Below is a small trained network, with its code and all its weights. Each question gives an input and a target symbol and asks what happens when units are switched off, that is, made to give their printed mean instead of their output.

import numpy as np


def w(rows, s, z=0):
    codes = np.array(rows[::2]) - 128.0
    scale = np.full(codes.shape[1], s)
    scale[-1] = z or s
    return codes * scale


def norm(h):
    return h / np.sqrt((h * h).mean(-1, keepdims=True) + 1e-5)


def f(y):
    return y / 2 * (1 + np.tanh(0.7978845608 * (y + 0.044715 * y**3)))


def softmax(a):
    e = np.exp(a - a.max(-1, keepdims=True))
    return e / e.sum(-1, keepdims=True)


def log_softmax(a):
    a = a - a.max(-1, keepdims=True)
    return a - np.log(np.exp(a).sum(-1, keepdims=True))


def net(x, mask):
    ids = ['ΛΣαγδζηθξπφψ'.index(c) for c in x.split()]
    T = len(ids)
    res = E[ids] + P[:T]
    u = 0
    for l in range(2):
        q, k, v = (norm(res) @ M[l].T for M in (Q, K, V))
        z = softmax(np.where(np.tri(T) > 0, q @ k.T / 2**0.5, -1e9)) @ v
        res = res + np.where(mask[u], z, O[l][:, -1]) @ O[l][:, :-1]
        u += 1
        y = f(norm(res) @ A[l][:, :-1].T + A[l][:, -1])
        res = res + np.where(mask[u : u + 4], y, B[l][:, -1]) @ B[l][:, :-1]
        u += 4
    return log_softmax(norm(res)[-1] @ U[:, :-1].T + U[:, -1])


Q, K, V, O, A, B = {}, {}, {}, {}, {}, {}
E = w([
[124,112,168,117,153,131,129],'Λ',
[129,135,139,143,125,136,134],'Σ',
[128,122,156,133,138,142,135],'α',
[93,115,149,129,146,133,143],'γ',
[127,118,125,132,163,130,141],'δ',
[120,107,133,92,144,106,127],'ζ',
[121,130,127,157,149,150,147],'η',
[153,92,159,230,112,50,2],'θ',
[116,145,150,133,136,132,148],'ξ',
[118,133,146,131,163,129,147],'π',
[135,114,145,133,152,137,127],'φ',
[127,115,118,135,143,126,134],'ψ',
],0.0068)
P = w([
[144,106,126,102,71,140,100],'0',
[95,204,128,189,253,113,118],'1',
[92,207,141,185,254,114,131],'2',
[107,199,140,177,250,111,114],'3',
[78,122,149,168,214,171,122],'4',
[84,121,163,155,206,164,108],'5',
[77,122,169,161,193,163,113],'6',
[96,123,172,146,209,153,114],'7',
[56,137,131,181,255,150,139],'8',
[62,120,163,158,230,153,126],'9',
[73,131,169,150,227,163,115],'10',
],0.0028)
Q[0] = w([
[155,62,29,97,25,182,178],'L0H0',
[187,254,61,50,118,133,126],'L0H0',
],0.0069)
K[0] = w([
[77,226,136,180,224,95,101],'L0H0',
[136,122,127,210,145,27,2],'L0H0',
],0.0061)
V[0] = w([
[145,79,50,149,32,115,74],'L0H0',
[138,18,81,91,252,125,118],'L0H0',
],0.004)
O[0] = w([
[61,2,34,153,95,198,123,88],'L0H0',
[162,86,198,150,46,165,245,251],'L0H0',
],0.0046,0.0023)
A[0] = w([
[208,206,129,169,192,129,151,76],'L0N0',
[44,194,142,144,140,142,133,125],'L0N1',
[143,171,1,146,89,178,148,3],'L0N2',
[145,111,171,121,85,216,230,140],'L0N3',
],0.005,0.0041)
B[0] = w([
[28,50,216,30,109,83,104,185],'L0N0',
[189,41,38,118,182,130,114,189],'L0N1',
[47,183,22,180,153,205,137,93],'L0N2',
[82,120,133,154,234,5,80,253],'L0N3',
],0.0035)
Q[1] = w([
[220,146,85,140,6,135,105],'L1H0',
[188,138,79,117,49,155,151],'L1H0',
],0.011)
K[1] = w([
[50,147,140,75,254,208,220],'L1H0',
[105,131,175,68,200,224,178],'L1H0',
],0.0082)
V[1] = w([
[73,124,105,2,99,75,200],'L1H0',
[35,151,42,165,205,138,204],'L1H0',
],0.0055)
O[1] = w([
[141,112,108,2,224,171,180,3],'L1H0',
[24,163,181,108,174,98,212,17],'L1H0',
],0.0061,0.0057)
A[1] = w([
[5,124,54,160,103,101,150,86],'L1N0',
[177,92,117,88,171,134,33,45],'L1N1',
[104,126,184,124,39,121,253,91],'L1N2',
[75,176,192,100,174,150,174,253],'L1N3',
],0.0059,0.0024)
B[1] = w([
[179,129,253,54,96,215,114,160],'L1N0',
[90,197,112,204,132,206,214,198],'L1N1',
[182,202,31,211,141,127,193,145],'L1N2',
[152,143,37,98,10,132,91,251],'L1N3',
],0.0057,0.0022)
U = w([
[53,255,148,149,41,140,169,61],'Λ',
[71,222,77,144,213,128,106,170],'Σ',
[77,44,173,139,189,19,93,109],'α',
[86,129,58,56,55,61,96,166],'γ',
[156,144,199,202,203,204,180,69],'δ',
[94,58,157,119,72,211,207,181],'ζ',
[131,33,83,82,201,125,133,252],'η',
[214,89,9,170,68,235,62,109],'θ',
[228,189,182,56,131,122,118,165],'ξ',
[122,163,177,154,105,81,118,4],'π',
[175,137,72,188,120,59,241,95],'φ',
[55,117,197,74,135,194,66,155],'ψ',
],0.0069,0.0029)

Each question gives the input, a string of symbols that net reads in full, and the target symbol t.
The units are the heads (2 rows each of Q, K, V and O) and the neurons (one row each of A and B). Each row of codes is followed by its name. A weight is (code - 128) times the scale printed after its matrix; where a second scale follows, it is the last column's (O, A, B and U).
mask holds one flag per unit, layer by layer, with each layer's heads first. A switched-off unit (its flag False) gives its mean, the last column of its rows in O or B, instead of its output. The means were averaged over made-up inputs and are rounded, as every weight is.
A unit's drop is (log p(t) with every unit on - log p(t) with that unit switched off) / (log p(t) with every unit on - log p(t) with every unit switched off).
The circuit of an input: a set's keep is (log p(t) with only the set's units on - log p(t) with every unit switched off) / (log p(t) with every unit on - log p(t) with every unit switched off). Starting from all 10 units, units are removed one at a time, each time the one whose removal leaves the highest keep (on an exact tie, the one counted first), for as long as the keep stays at least 0.8.
circuit, biggest first: the units of the circuit, biggest drop first
unit that matters most: the unit with the biggest drop
k most important neurons: the k neurons with the biggest drops, biggest first
top k neurons in layer l: the k neurons of layer l with the biggest drops, biggest first
drop of u: that unit's drop, to one decimal
input δ ξ ζ, target φ: unit that matters most	L0H0
input π Λ φ π π π, target ξ: circuit, biggest first	[L0H0 L1H0]
input ψ γ Σ, target ζ: top 2 neurons in layer 1	[L1N0 L1N3]
input α δ π, target θ: top 2 neurons in layer 0	[L0N3 L0N1]
input δ δ α δ δ, target φ: 2 most important neurons	[L1N2 L1N3]
input η α π γ φ, target Λ: circuit, biggest first	[L1H0 L0H0 L1N3 L0N2]
input ψ α ψ α, target ζ: 3 most important neurons	[L1N0 L1N3 L0N3]
input φ π ψ, target α: top 2 neurons in layer 0	[L0N3 L0N0]
input ψ α Σ δ α α ψ π, target ζ: circuit, biggest first	[L0H0 L1H0]
input Λ φ γ, target δ: 2 most important neurons	[L1N1 L1N3]
input γ α γ δ, target γ: circuit, biggest first	[L1H0 L1N3 L0N0 L0N3]
input α ψ Λ, target θ: circuit, biggest first	[L0H0 L0N3 L1H0]
input δ α α π α α γ Λ, target φ: top 2 neurons in layer 1	[L1N2 L1N3]
input ψ α ξ α Λ, target ζ: top 3 neurons in layer 1	[L1N0 L1N3 L1N2]
input π α δ ζ π ψ π π π, target ξ: top neuron in layer 1	[L1N3]
input ζ α α α Λ α α ζ φ δ, target η: 2 most important neurons	[L0N3 L1N3]
input ψ η γ, target ζ: 2 most important neurons	[L1N0 L1N3]
input α π π Λ α ψ γ, target θ: 2 most important neurons	[L0N3 L0N1]
input Σ δ π, target ψ: 2 most important neurons	[L1N0 L0N3]
input φ δ δ ψ α δ, target α: unit that matters most	L0N3
input δ φ π π, target φ: 3 most important neurons	[L1N2 L1N3 L0N3]
input γ φ π δ π φ ψ ζ ξ, target γ: top 2 neurons in layer 0	[L0N0 L0N1]
input ξ π α α π α α α Λ, target Σ: 2 most important neurons	[L1N1 L0N3]
input γ α α φ, target γ: 3 most important neurons	[L1N3 L0N0 L0N3]
input δ Σ δ δ α α α δ φ ψ, target φ: 2 most important neurons	[L1N2 L1N3]
input ψ π π π α δ, target ζ: 2 most important neurons	[L1N0 L1N3]
input ζ α γ, target η: circuit, biggest first	[L1H0]
input γ α γ π α π, target γ: 2 most important neurons	[L1N3 L0N0]
input π π π α π α φ α φ Λ δ, target ξ: drop of L1H0	0.4
